[-12  28 -10 -18   6   1 -23   2  -7  -1  37  -9  14 -34  29  30 -20   4
  17   8  -6]
j987 L
[ 29  37 -27  -5  21  23 -22   6 -12   6  37  11  12 -38  -8  -8 -24   0
  24   0  18]
J617 Y
[-25  35  32 -11 -21  -3 -30  16  25   9 -46 -14  22  33  11  20 -36 -11
  20   1  44]
j921 L
[ 43   7  -5  -2   3 -18 -50  -6  34 -12  42 -29  -1 -34  34  25  18 -25
  -9   6  10]
J37 L
[-26  62   2  22  13  -9 -89   0  12  28 -11 -41   7  -2  22  52  -6   6
 -26 -22  26]
j921 L
[ 12  55  -7 -17  -1  13 -32  13 -38   6 -18  -7  -2 -12 -21 -36 -31   6
  41  11  16]
J617 L
[-21  56   9 -20   1   9 -51   7  19   4   4   2  60 -29   4 -29 -16  13
  20   5   7]
J617 L
[ -8  26  -2   7  23  20 -52   2  31  10  20  -3  -3 -32  16  32  26  -5
  27  14  65]
j921 Y
[ 42  16 -35  46   5  20 -29  10  32  -1   0 -11  -2 -64  39   9  14  -5
 -45   6  16]
j921 Y
[-21  60   7 -20  -9  -5 -40   4 -28  -3  35  -9   0 -38   2 -12 -36   9
  21   8 -29]
j843 L
[ -6  33   7 -21   0 -15 -55 -24  13 -21  69 -10   3 -73  32  30 -22   6
  25  21 -38]
j987 L
[ 18   4  -4 -11   4  18 -33  -1  22   7  10  17  14 -18   0   5  -3   8
  40  33  -2]
J617 Y
[ 19  32 -21  -5  25  -1 -30   2  13  10  10 -16  16 -47  15  13 -39   4
  31  28  31]
j921 Y
[ -2  31 -17  -3  -6   1 -28   4  30   6  55 -17  -2 -42  13  38  -5  -6
  13  13 -18]
J37 L
[-19  41  -3   8  -4   6 -53  -2  -4 -12  44  -3 -30 -62  31   6   2  -1
  -2 -25 -37]
J37 L
[-23  25   6 -14  -1  -6 -55 -12  22  -5  27  -9   2   7  38  31   2  -7
   5  -3 -12]
J37 L
[-28  93  -3  -6   3 -24 -82   6 -16 -11  23  -2   2  -6   3 -18  -5  13
   5  -4 -16]
J617 L
[-13  17  12 -16  15 -16   8  26 -15 -13  13 -22  10 -39   5   6 -62   1
  31   5 -18]
j921 L
[ 36  39 -14 -25  21  17 -50  11 -23   9  20  11  -2   3 -19  -5  17  17
  51  28  17]
J617 Y
[ 32   8  -3  -5   3  20 -51  23  12  25  43  -3 -40 -25  21 -17  37  12
  29  11 -27]
j987 Y
[ 17  36 -11  14  10  14 -29   2 -16  15 -21 -20   0   9   5   4 -22   4
  14   3  -2]
J617 L
[ 19  21 -59   6  -2  12 -20 -15  17  -5  19 -16   2 -62  25  26 -21 -13
  -2  26   5]
J37 Y
[ 29  24 -22 -47  13  12 -34  -5  -7  -4  37  -1  -4 -10 -10   4  -2  12
  52  24  27]
J617 Y
[ 12  52  -7 -20  13   1 -35   9 -55   1  10   6   3  -6 -20   0 -40  11
  48   0 -23]
J617 L
[ 15  16 -31 -22  13  11 -39  -8  13   3  38   0   8 -27  26  16 -17  -1
  -1  24  18]
J37 L
[-31  42  -1  -1   6 -11 -71   1  20  -7  46  -9  13 -11  34  19   2 -16
  12   6   7]
J37 L
[ 12   8  -5  -8 -22   7 -53 -16  52  21  20  -3   3 -46  36  18  32  -9
   6  12  29]
J37 Y
[-19  61  -8  -2   4   3 -48 -18  11  -7  36 -20   1 -66  25  -5  12   1
  -5   3  -3]
j987 L
[  0  62   9 -41  10   7 -49  11 -47 -14  13  -7  -5  28 -10 -11 -19   5
  80   4 -22]
J617 L
[ -3 -16  20  -3 -11  -9  17  -4  51 -22   4 -34  -4 -39  21  26 -28  -5
  21   4 -23]
J37 L
[-18  35  -9  12  -5   8 -47 -13 -18  -8  52  -8  19 -36  33   9 -20   4
 -22  11 -41]
j987 L
[ 25  61 -19  -3  10  34 -72  17  25   7  -2 -27  -4 -48  23  17  -2   3
  35  -3  35]
j921 Y
